Here is a tiny trained network, its code and every weight. The questions are about switching its units off for an input and a target symbol, where a switched-off unit gives its printed mean instead of its output.

import numpy as np


def w(rows, s, z=0):
    codes = np.array(rows[::2]) - 128.0
    scale = np.full(codes.shape[1], s)
    scale[-1] = z or s
    return codes * scale


def norm(h):
    return h / np.sqrt((h * h).mean(-1, keepdims=True) + 1e-5)


def f(y):
    return np.maximum(y, 0)


def softmax(a):
    e = np.exp(a - a.max(-1, keepdims=True))
    return e / e.sum(-1, keepdims=True)


def log_softmax(a):
    a = a - a.max(-1, keepdims=True)
    return a - np.log(np.exp(a).sum(-1, keepdims=True))


def net(x, mask):
    ids = ['ΘΠΣΨαβγδεζηλμφω'.index(c) for c in x.split()]
    T = len(ids)
    res = E[ids] + P[:T]
    u = 0
    for l in range(2):
        r = norm(res)
        for j in range(2):
            rows = slice(3 * j, 3 * j + 3)
            q, k, v = (r @ M[l][rows].T for M in (Q, K, V))
            z = softmax(np.where(np.tri(T) > 0, q @ k.T / 3**0.5, -1e9)) @ v
            o = O[l][rows]
            res = res + np.where(mask[u + j], z, o[:, -1]) @ o[:, :-1]
        u += 2
        y = f(norm(res) @ A[l][:, :-1].T + A[l][:, -1])
        res = res + np.where(mask[u : u + 8], y, B[l][:, -1]) @ B[l][:, :-1]
        u += 8
    return log_softmax(norm(res)[-1] @ U[:, :-1].T + U[:, -1])


Q, K, V, O, A, B = {}, {}, {}, {}, {}, {}
E = w([
[122,88,171],'Θ',
[165,2,29],'Π',
[120,139,207],'Σ',
[102,143,184],'Ψ',
[92,178,137],'α',
[205,125,142],'β',
[171,160,35],'γ',
[97,146,185],'δ',
[96,136,171],'ε',
[140,60,163],'ζ',
[95,145,185],'η',
[91,180,139],'λ',
[125,125,185],'μ',
[128,43,52],'φ',
[170,160,33],'ω',
],0.0098)
P = w([
[79,36,232],'0',
[79,47,204],'1',
[82,54,178],'2',
[101,57,160],'3',
[106,64,141],'4',
[128,76,121],'5',
[136,78,111],'6',
[174,91,103],'7',
[202,106,96],'8',
[234,117,71],'9',
[236,133,61],'10',
[254,139,33],'11',
[254,145,34],'12',
[253,141,40],'13',
],0.0018)
Q[0] = w([
[139,142,119],'0.h0',
[133,46,166],'0.h0',
[161,184,161],'0.h0',
[58,103,82],'0.h1',
[192,55,173],'0.h1',
[6,127,125],'0.h1',
],0.02)
K[0] = w([
[115,137,136],'0.h0',
[202,58,149],'0.h0',
[124,194,167],'0.h0',
[69,67,96],'0.h1',
[214,80,190],'0.h1',
[7,96,126],'0.h1',
],0.019)
V[0] = w([
[227,174,81],'0.h0',
[22,103,131],'0.h0',
[67,125,95],'0.h0',
[222,160,63],'0.h1',
[56,116,202],'0.h1',
[3,109,253],'0.h1',
],0.003)
O[0] = w([
[77,134,91,47],'0.h0',
[118,130,165,162],'0.h0',
[52,133,135,111],'0.h0',
[48,112,123,59],'0.h1',
[197,137,138,202],'0.h1',
[253,147,145,252],'0.h1',
],0.005,0.0025)
A[0] = w([
[113,253,38,82],'0.n0',
[87,184,223,7],'0.n1',
[119,175,128,48],'0.n2',
[224,133,95,142],'0.n3',
[88,94,30,85],'0.n4',
[117,73,206,92],'0.n5',
[135,223,151,221],'0.n6',
[66,105,107,54],'0.n7',
],0.0072,0.0015)
B[0] = w([
[123,192,244,181],'0.n0',
[228,216,173,220],'0.n1',
[87,125,121,138],'0.n2',
[96,181,80,253],'0.n3',
[199,89,156,184],'0.n4',
[165,194,81,239],'0.n5',
[87,65,194,244],'0.n6',
[194,175,116,142],'0.n7',
],0.011,0.0035)
Q[1] = w([
[89,121,145],'1.h0',
[117,71,137],'1.h0',
[254,182,87],'1.h0',
[127,211,167],'1.h1',
[90,148,151],'1.h1',
[119,101,173],'1.h1',
],0.03)
K[1] = w([
[106,99,196],'1.h0',
[182,108,164],'1.h0',
[145,176,2],'1.h0',
[52,216,200],'1.h1',
[164,166,188],'1.h1',
[135,94,190],'1.h1',
],0.023)
V[1] = w([
[148,210,223],'1.h0',
[137,153,25],'1.h0',
[110,254,120],'1.h0',
[116,137,175],'1.h1',
[97,131,194],'1.h1',
[252,95,142],'1.h1',
],0.0092)
O[1] = w([
[2,97,148,197],'1.h0',
[207,74,221,202],'1.h0',
[64,23,172,212],'1.h0',
[150,178,123,184],'1.h1',
[159,216,134,181],'1.h1',
[227,39,139,254],'1.h1',
],0.0084,0.0056)
A[1] = w([
[201,101,179,108],'1.n0',
[137,136,162,145],'1.n1',
[108,144,179,152],'1.n2',
[174,171,27,248],'1.n3',
[63,251,118,194],'1.n4',
[122,84,19,91],'1.n5',
[215,166,89,99],'1.n6',
[144,135,153,97],'1.n7',
],0.014,0.0016)
B[1] = w([
[85,206,82,249],'1.n0',
[124,92,110,174],'1.n1',
[157,74,125,180],'1.n2',
[121,166,246,149],'1.n3',
[66,225,254,160],'1.n4',
[176,224,238,136],'1.n5',
[150,22,110,172],'1.n6',
[119,123,104,161],'1.n7',
],0.021,0.011)
U = w([
[56,211,41,200],'Θ',
[138,75,140,112],'Π',
[121,135,137,55],'Σ',
[55,98,105,111],'Ψ',
[127,75,132,92],'α',
[88,174,222,146],'β',
[121,135,133,47],'γ',
[83,178,222,147],'δ',
[70,77,106,156],'ε',
[207,110,170,157],'ζ',
[198,104,8,99],'η',
[121,139,135,59],'λ',
[221,145,153,218],'μ',
[134,173,123,3],'φ',
[120,129,137,53],'ω',
],0.013,0.0034)

Each question gives the input, a string of symbols that net reads in full, and the target symbol t.
The units are the heads (3 rows each of Q, K, V and O) and the neurons (one row each of A and B). Each row of codes is followed by its name. A weight is (code - 128) times the scale printed after its matrix; where a second scale follows, it is the last column's (O, A, B and U).
mask holds one flag per unit, layer by layer, with each layer's heads first. A switched-off unit (its flag False) gives its mean, the last column of its rows in O or B, instead of its output. The means were averaged over made-up inputs and are rounded, as every weight is.
A unit's drop is (log p(t) with every unit on - log p(t) with that unit switched off) / (log p(t) with every unit on - log p(t) with every unit switched off).
The circuit of an input: a set's keep is (log p(t) with only the set's units on - log p(t) with every unit switched off) / (log p(t) with every unit on - log p(t) with every unit switched off). Starting from the 12 units with the biggest drops (on a tie, the unit counted first), units are removed one at a time, each time the one whose removal leaves the highest keep (on an exact tie, the one counted first), for as long as the keep stays at least 0.8.
units of the circuit, in order: the units of the circuit, biggest drop first
most important unit: the unit with the biggest drop
k most important neurons: the k neurons with the biggest drops, biggest first
k most important neurons of layer l: the k neurons of layer l with the biggest drops, biggest first
heads that matter: for each layer, one digit per head in row order, 1 if its drop is at least 0.15 and else 0, layers parted by /
input ζ Σ η, target η: 3 most important neurons -> [0.n5 0.n0 0.n6]
input ω Θ η, target Θ: 3 most important neurons -> [0.n0 0.n6 0.n4]
input α Θ ε Π Θ ε μ Θ δ μ β Π Σ Σ, target μ: heads that matter -> 01 / 10
input Σ Θ ε Σ γ, target Θ: most important neuron of layer 0 -> [0.n0]
input λ γ Σ Ψ Ψ ω, target δ: units of the circuit, in order -> [0.n0 1.n4 1.h1]
input γ ζ Σ ζ ε γ Θ Ψ Σ φ Ψ μ, target μ: 2 most important neurons -> [0.n3 1.n3]
input Θ Σ Ψ η, target Θ: heads that matter -> 00 / 10
input δ Σ Σ Π Θ η Θ ω, target Θ: units of the circuit, in order -> [0.n0 1.n0 0.n1 1.n4]
input ζ Σ Σ ε α ζ ε δ ω γ η, target η: heads that matter -> 11 / 10
input ζ η ε Ψ, target η: 3 most important neurons -> [0.n0 0.n5 0.n6]
input ε Θ α ε ζ Σ γ Ψ δ γ, target η: 2 most important neurons of layer 1 -> [1.n6 1.n4]
input Θ ε Θ Σ λ φ ω μ Σ ε λ ζ μ ε, target η: 2 most important neurons of layer 1 -> [1.n6 1.n4]
input ε ε Θ Θ Σ Σ λ Θ ω Ψ, target Θ: 3 most important neurons -> [0.n0 0.n1 0.n6]
input ζ ε Σ Σ φ Θ Ψ, target Θ: most important unit -> 0.n6
input α ε η ζ ζ Ψ Σ ε, target η: 4 most important neurons of layer 0 -> [0.n5 0.n1 0.n0 0.n6]
input ε Σ λ Σ Σ Σ Σ Σ μ ε α η ω, target β: units of the circuit, in order -> [0.n0 1.h1 1.n4]
input γ Ψ Θ μ Ψ δ, target Θ: 3 most important neurons of layer 0 -> [0.n6 0.n0 0.n4]
input μ μ ζ γ, target η: 2 most important neurons of layer 1 -> [1.n4 1.n6]
input φ ε Σ ε, target μ: heads that matter -> 00 / 10
input β Θ Σ ε μ, target η: 4 most important neurons of layer 0 -> [0.n0 0.n1 0.n3 0.n6]
